Below is a small trained network, with its code and all its weights. Each question gives an input and a target symbol and asks what happens when units are switched off, that is, made to give their printed mean instead of their output.

import numpy as np


def w(rows, s, z=0):
    codes = np.array(rows[::2]) - 128.0
    scale = np.full(codes.shape[1], s)
    scale[-1] = z or s
    return codes * scale


def norm(h):
    return h / np.sqrt((h * h).mean(-1, keepdims=True) + 1e-5)


def f(y):
    return y / 2 * (1 + np.tanh(0.7978845608 * (y + 0.044715 * y**3)))


def softmax(a):
    e = np.exp(a - a.max(-1, keepdims=True))
    return e / e.sum(-1, keepdims=True)


def log_softmax(a):
    a = a - a.max(-1, keepdims=True)
    return a - np.log(np.exp(a).sum(-1, keepdims=True))


def net(x, mask):
    ids = ['ΓΘΞΩαβδζηλμπτφ'.index(c) for c in x.split()]
    T = len(ids)
    res = E[ids] + P[:T]
    u = 0
    for l in range(3):
        r = norm(res)
        for j in range(2):
            rows = slice(2 * j, 2 * j + 2)
            q, k, v = (r @ M[l][rows].T for M in (Q, K, V))
            z = softmax(np.where(np.tri(T) > 0, q @ k.T / 2**0.5, -1e9)) @ v
            o = O[l][rows]
            res = res + np.where(mask[u + j], z, o[:, -1]) @ o[:, :-1]
        u += 2
        y = f(norm(res) @ A[l][:, :-1].T + A[l][:, -1])
        res = res + np.where(mask[u : u + 4], y, B[l][:, -1]) @ B[l][:, :-1]
        u += 4
    return log_softmax(norm(res)[-1] @ U[:, :-1].T + U[:, -1])


Q, K, V, O, A, B = {}, {}, {}, {}, {}, {}
E = w([
[134,161,84,144,125,111],'Γ',
[136,169,136,136,174,139],'Θ',
[30,37,110,175,162,145],'Ξ',
[155,124,71,153,116,131],'Ω',
[124,119,139,125,184,85],'α',
[143,153,143,146,183,108],'β',
[94,158,109,119,89,122],'δ',
[158,65,156,92,95,203],'ζ',
[135,150,249,2,64,153],'η',
[71,193,98,127,93,96],'λ',
[128,141,69,154,101,123],'μ',
[129,148,141,65,125,130],'π',
[146,194,131,249,18,156],'τ',
[161,110,108,97,139,89],'φ',
],0.0061)
P = w([
[40,242,127,76,76,139],'0',
[43,240,147,132,98,136],'1',
[64,212,138,148,107,134],'2',
[78,181,133,178,95,132],'3',
[86,160,137,204,90,127],'4',
[105,144,125,231,88,127],'5',
[111,129,135,246,95,122],'6',
[106,128,137,247,75,122],'7',
],0.0014)
Q[0] = w([
[162,159,40,220,63,73],'0.h0',
[81,145,141,254,124,81],'0.h0',
[67,153,68,213,198,58],'0.h1',
[50,152,115,155,197,53],'0.h1',
],0.0053)
K[0] = w([
[152,47,168,240,232,14],'0.h0',
[184,125,123,254,144,112],'0.h0',
[153,176,124,169,164,33],'0.h1',
[144,152,158,138,135,37],'0.h1',
],0.0056)
V[0] = w([
[64,211,222,33,112,187],'0.h0',
[88,102,166,241,254,152],'0.h0',
[31,140,169,95,220,114],'0.h1',
[80,165,128,150,107,251],'0.h1',
],0.0022)
O[0] = w([
[85,67,146,210,82,97,62],'0.h0',
[56,111,1,60,143,161,2],'0.h0',
[189,90,201,148,114,134,51],'0.h1',
[144,205,113,120,43,87,221],'0.h1',
],0.0027,0.00059)
A[0] = w([
[97,93,235,87,147,101,253],'0.n0',
[158,101,118,166,18,148,136],'0.n1',
[116,61,12,160,99,233,141],'0.n2',
[238,77,212,2,78,58,105],'0.n3',
],0.0037,0.0025)
B[0] = w([
[200,236,112,107,41,99,208],'0.n0',
[140,255,68,140,121,109,212],'0.n1',
[54,175,242,62,132,109,249],'0.n2',
[205,33,167,7,141,116,167],'0.n3',
],0.0029,0.0018)
Q[1] = w([
[86,186,8,98,175,101],'1.h0',
[234,107,253,153,150,179],'1.h0',
[212,38,249,78,63,107],'1.h1',
[194,53,157,88,76,154],'1.h1',
],0.0058)
K[1] = w([
[147,79,150,174,253,80],'1.h0',
[140,230,163,81,11,75],'1.h0',
[153,167,129,27,13,61],'1.h1',
[136,112,144,41,60,67],'1.h1',
],0.0059)
V[1] = w([
[110,69,116,126,170,2],'1.h0',
[144,162,81,82,38,121],'1.h0',
[83,141,158,163,209,173],'1.h1',
[149,100,122,162,190,143],'1.h1',
],0.0036)
O[1] = w([
[56,253,77,95,151,158,55],'1.h0',
[105,121,225,170,173,101,253],'1.h0',
[198,116,171,112,101,62,134],'1.h1',
[91,90,158,98,145,89,37],'1.h1',
],0.0036,0.0016)
A[1] = w([
[104,149,88,191,51,254,2],'1.n0',
[120,171,157,107,50,86,159],'1.n1',
[133,13,92,52,54,71,130],'1.n2',
[221,138,165,84,164,169,98],'1.n3',
],0.0048,0.0011)
B[1] = w([
[195,206,168,112,189,217,195],'1.n0',
[181,17,75,192,81,87,252],'1.n1',
[156,65,76,186,253,128,128],'1.n2',
[138,186,54,53,162,63,144],'1.n3',
],0.0036,0.0025)
Q[2] = w([
[15,198,69,212,119,166],'2.h0',
[182,179,3,59,19,86],'2.h0',
[213,50,183,49,157,145],'2.h1',
[114,25,151,33,141,189],'2.h1',
],0.0058)
K[2] = w([
[64,203,58,206,215,155],'2.h0',
[128,72,139,177,237,60],'2.h0',
[173,176,236,121,85,79],'2.h1',
[110,187,254,102,85,153],'2.h1',
],0.0062)
V[2] = w([
[170,152,93,79,147,49],'2.h0',
[50,97,60,190,163,146],'2.h0',
[143,180,232,68,73,156],'2.h1',
[140,80,111,90,255,123],'2.h1',
],0.0035)
O[2] = w([
[69,94,49,152,147,190,142],'2.h0',
[130,143,118,50,128,63,73],'2.h0',
[99,133,80,3,153,131,145],'2.h1',
[166,201,150,178,78,163,5],'2.h1',
],0.004,0.003)
A[2] = w([
[211,52,126,84,72,209,5],'2.n0',
[243,155,141,131,221,154,132],'2.n1',
[3,147,142,156,118,130,165],'2.n2',
[76,172,185,151,49,132,170],'2.n3',
],0.0042,0.0015)
B[2] = w([
[84,137,135,253,197,93,149],'2.n0',
[157,66,63,101,199,139,211],'2.n1',
[104,101,185,93,185,233,231],'2.n2',
[201,83,135,75,194,104,254],'2.n3',
],0.004,0.0013)
U = w([
[13,237,178,228,230,20,61],'Γ',
[156,15,46,234,17,24,132],'Θ',
[206,233,59,23,28,46,127],'Ξ',
[241,23,8,15,239,140,157],'Ω',
[27,236,88,22,178,226,201],'α',
[16,66,13,173,74,207,170],'β',
[241,18,253,6,73,65,189],'δ',
[155,100,164,133,146,128,3],'ζ',
[195,9,222,229,218,250,70],'η',
[19,133,218,61,118,44,71],'λ',
[176,202,255,40,235,173,59],'μ',
[4,42,245,100,220,240,114],'π',
[134,122,138,119,142,86,34],'τ',
[238,248,189,236,73,216,211],'φ',
],0.0067,0.0046)

Each question gives the input, a string of symbols that net reads in full, and the target symbol t.
The units are the heads (2 rows each of Q, K, V and O) and the neurons (one row each of A and B). Each row of codes is followed by its name. A weight is (code - 128) times the scale printed after its matrix; where a second scale follows, it is the last column's (O, A, B and U).
mask holds one flag per unit, layer by layer, with each layer's heads first. A switched-off unit (its flag False) gives its mean, the last column of its rows in O or B, instead of its output. The means were averaged over made-up inputs and are rounded, as every weight is.
A unit's drop is (log p(t) with every unit on - log p(t) with that unit switched off) / (log p(t) with every unit on - log p(t) with every unit switched off).
unit that matters most: the unit with the biggest drop
k most important neurons: the k neurons with the biggest drops, biggest first
k most important neurons of layer l: the k neurons of layer l with the biggest drops, biggest first
drop when u is switched off: that unit's drop, to one decimal
input Ω φ Γ Θ, target φ: 3 most important neurons -> [0.n3, 1.n2, 0.n2]
input α Ω τ Θ δ φ α δ, target α: unit that matters most -> 1.h0
input η α Ω α Θ, target Ω: 3 most important neurons -> [2.n1, 0.n2, 0.n1]
input α Ω δ λ, target α: 2 most important neurons -> [0.n2, 2.n2]
input δ μ Ω μ, target μ: 2 most important neurons of layer 0 -> [0.n0, 0.n2]
input β μ β δ Ω Ξ Ω, target Ξ: 2 most important neurons of layer 2 -> [2.n0, 2.n1]
input α α Γ Ω Ω β, target Ω: 3 most important neurons -> [0.n2, 2.n1, 2.n0]
input α Γ λ φ Γ α π, target Θ: 2 most important neurons of layer 0 -> [0.n0, 0.n3]
input δ φ α Γ β δ μ Ω, target β: 2 most important neurons -> [0.n0, 0.n2]
input Ω α δ Ω Ω η μ λ, target α: 3 most important neurons -> [0.n2, 2.n2, 1.n0]
input π Γ τ Γ, target Γ: 2 most important neurons -> [0.n0, 1.n1]
input τ α δ δ Γ μ δ, target α: 2 most important neurons -> [0.n1, 0.n2]
input δ Γ α, target δ: 2 most important neurons of layer 0 -> [0.n1, 0.n0]
input η Θ δ Ω β Ω μ, target β: unit that matters most -> 1.h1
input Γ Ω Ω Ω Ω φ Ω, target φ: 3 most important neurons -> [1.n2, 0.n3, 0.n2]
input δ π Γ, target Γ: 3 most important neurons -> [1.n1, 0.n0, 0.n2]
input Ω Ω α, target Ω: 4 most important neurons -> [0.n0, 2.n1, 0.n2, 0.n1]
input μ η Ω δ Γ Ω Ω Ω, target Ω: 3 most important neurons -> [1.n0, 2.n1, 1.n1]
input Ξ Γ φ Ω λ, target φ: 2 most important neurons -> [1.n2, 0.n3]
input η Θ φ δ, target φ: unit that matters most -> 2.h1
input Θ α Ξ φ Ω, target φ: 2 most important neurons of layer 1 -> [1.n2, 1.n3]
input δ Ω Ω Θ, target Ω: 2 most important neurons of layer 2 -> [2.n1, 2.n0]
input φ α Γ Γ, target α: 2 most important neurons -> [2.n2, 0.n0]
input Ξ Γ β λ, target β: 3 most important neurons -> [0.n2, 1.n1, 2.n2]
input Ω Ω ζ, target η: 2 most important neurons of layer 2 -> [2.n0, 2.n3]
input α ζ ζ, target η: drop when 1.h0 is switched off -> 1.1
input α Ω α, target α: drop when 0.n2 is switched off -> -0.1
input Ω β δ, target β: drop when 2.h0 is switched off -> 0.2
input Ω Γ δ δ δ Ω, target Ω: drop when 1.h1 is switched off -> 1.0
